[[114 111 136 146 108]
 [143 141 123 133 129]
 [102 157 147 107 116]
 [103 129 123 124 118]
 [121 133 116 138 142]]
->
[[141 123]
 [157 147]]

[[122 132 121]
 [137 139 111]
 [107 122 133]
 [133 126 124]
 [115 130 117]]
->
[[139 111]
 [122 133]]

[[128 127 112 146 136]
 [128 127 112 146 136]
 [150 133 106 125 146]]
->
[[127 112]
 [133 106]]

[[136 133 122 126 144]
 [105 113 116 133 111]
 [110 116 103 134 133]
 [122 121 135 132 110]]
->
[[113 116]
 [116 103]]

[[143 138 150]
 [143 124 135]
 [147 127 131]]
->
[[124 135]
 [127 131]]

[[127 119 126 120]
 [128 135 130 109]
 [127 125 128 103]
 [125 118 124 142]]
->
[[135 130]
 [125 128]]

[[121 114 106 110]
 [137 131 133 119]
 [126 135 132 123]
 [124 121 141 153]]
->
[[131 133]
 [135 132]]

[[153 142 131]
 [112 120 134]
 [157 141 131]]
->
[[120 134]
 [141 131]]
---
[[119 113 137 146]
 [122 113 134 138]
 [128 157 111  99]
 [144 135 122 119]
 [118 144 118 116]]
->
[[113 137]
 [113 134]]

[[103 116 141 133 136]
 [132 127 120 148 118]
 [138 122 110 117 127]
 [103 116 136 146 121]
 [152 120 117 130 131]]
->
[[116 141]
 [127 120]]

[[137 136 146 139]
 [115 114 102 112]
 [142 133 147 140]
 [114 115 106 116]
 [139 140 150 134]]
->
[[136 146]
 [114 102]]

[[121 110 107]
 [118 125 131]
 [122 124 117]
 [128  99 105]
 [110 126 140]]
->
[[110 107]
 [125 131]]

[[133 131 119 125]
 [139 120 125 111]
 [106 141 142 153]
 [152 113 107  99]]
->
[[131 119]
 [120 125]]

[[144 114 141]
 [128 106 126]]
->
[[114 141]
 [106 126]]
---
[[134 118 137]
 [132 123 134]
 [133 122 136]
 [132 124 134]
 [133 122 136]
 [142 109 151]
 [128 127 128]
 [142 109 150]
 [132 123 135]
 [133 122 136]
 [134 117 138]
 [133 122 136]]
->
[[137 134 118]
 [134 132 123]
 [136 133 122]
 [134 132 124]
 [136 133 122]
 [151 142 109]
 [128 128 127]
 [150 142 109]
 [135 132 123]
 [136 133 122]
 [138 134 117]
 [136 133 122]]

[[106 122 123 144 130 134]
 [118 128 123 136 124 132]]
->
[[134 106 122 123 144 130]
 [132 118 128 123 136 124]]

[[129 125 149 129 126 123]
 [128 120 120 136 123 127]
 [131 124 117 131 122 125]
 [138 109 118 130 129 130]
 [130 112 126 122 127 125]]
->
[[123 129 125 149 129 126]
 [127 128 120 120 136 123]
 [125 131 124 117 131 122]
 [130 138 109 118 130 129]
 [125 130 112 126 122 127]]

[[120 133 131 131 136 126]
 [120 133 123 132 129 126]
 [106 132 125 144 121 126]
 [136 112 105 119 123 128]]
->
[[126 120 133 131 131 136]
 [126 120 133 123 132 129]
 [126 106 132 125 144 121]
 [128 136 112 105 119 123]]

[[141 145 147 126 131]
 [133 125 127 112 152]
 [115 104 117 129 119]
 [112 106 102 118 136]]
->
[[131 141 145 147 126]
 [152 133 125 127 112]
 [119 115 104 117 129]
 [136 112 106 102 118]]

[[118 129 117 111 121 117 135 132 126 105 124]
 [118 126 122 137 135 143 132 119 135 134 137]
 [109 123 139 126 120 122 148 143 113 135 142]
 [145 121 113 108 141 115 118 132 124 133 118]
 [141 126 116 135 123 130 128 140 132 149 127]]
->
[[124 118 129 117 111 121 117 135 132 126 105]
 [137 118 126 122 137 135 143 132 119 135 134]
 [142 109 123 139 126 120 122 148 143 113 135]
 [118 145 121 113 108 141 115 118 132 124 133]
 [127 141 126 116 135 123 130 128 140 132 149]]
---
[[123 117 140 147 125 143 124 119]
 [121 119 130 137 131 136 123 123]
 [125 129 131 124 119 123 124 135]
 [141 132 129 135 128 132 139 114]
 [132 129 121 128 137 129 133 123]
 [104 107 131 146 134 144 110 127]
 [127 134 130 117 122 120 126 141]
 [120 120 141 141 123 138 122 128]
 [121 125 126 130 134 131 124 134]
 [135 135 127 132 127 130 133 126]]
->
[[123 117 140 147 125 143 124 119]
 [125 129 131 124 119 123 124 135]
 [132 129 121 128 137 129 133 123]
 [127 134 130 117 122 120 126 141]
 [121 125 126 130 134 131 124 134]]

[[117 118 130 115 150]
 [138 130 122 145 110]
 [143 145 133 130 125]
 [140 136 126 153  98]]
->
[[117 118 130 115 150]
 [143 145 133 130 125]]

[[128 110 110 140]
 [127 112 112 139]
 [131 100 100 146]
 [131 122 122 140]
 [123 145 145 112]
 [135 146 146 122]
 [127 124 124 125]
 [131 122 122 143]
 [126 100 100 148]]
->
[[128 110 110 140]
 [131 100 100 146]
 [123 145 145 112]
 [127 124 124 125]
 [126 100 100 148]]

[[123 142 137 128 126 129 123 127 135 126 137]
 [118 139 134 128 126 138 138 125 139 130 139]
 [121 132 135 129 122 122 128 117 126 134 124]
 [124 117 126 120 118 127 119 118 144 120 135]
 [128 128 119 124 135 139 122 149 133 129 126]
 [122 125 133 136 124 126 125 124 133 132 128]
 [123 125 125 137 134 142 135 135 132 135 129]
 [141 129 127 127 142 151 133 122 118 127 125]]
->
[[123 142 137 128 126 129 123 127 135 126 137]
 [121 132 135 129 122 122 128 117 126 134 124]
 [128 128 119 124 135 139 122 149 133 129 126]
 [123 125 125 137 134 142 135 135 132 135 129]]

[[141 132 139 153 126 126 129 141 131 131 123]
 [140 129 134 155 130 113 134 131 134 137 120]
 [141 130 136 155 129 116 133 133 134 136 120]
 [141 131 138 155 127 120 131 137 133 134 121]
 [141 130 137 156 128 118 132 135 133 135 121]
 [142 132 139 155 127 122 131 138 133 133 122]
 [139 129 133 154 130 111 135 128 134 138 119]]
->
[[141 132 139 153 126 126 129 141 131 131 123]
 [141 130 136 155 129 116 133 133 134 136 120]
 [141 130 137 156 128 118 132 135 133 135 121]
 [139 129 133 154 130 111 135 128 134 138 119]]

[[121 137 130 129 124 113 121 134]
 [135 122 125 128 129 133 129 125]
 [140 134 127 122 133 155 127 119]
 [124 123 131 132 129 132 134 123]
 [128 126 132 127 133 143 133 125]
 [123 129 135 125 132 137 130 127]]
->
[[121 137 130 129 124 113 121 134]
 [140 134 127 122 133 155 127 119]
 [128 126 132 127 133 143 133 125]]
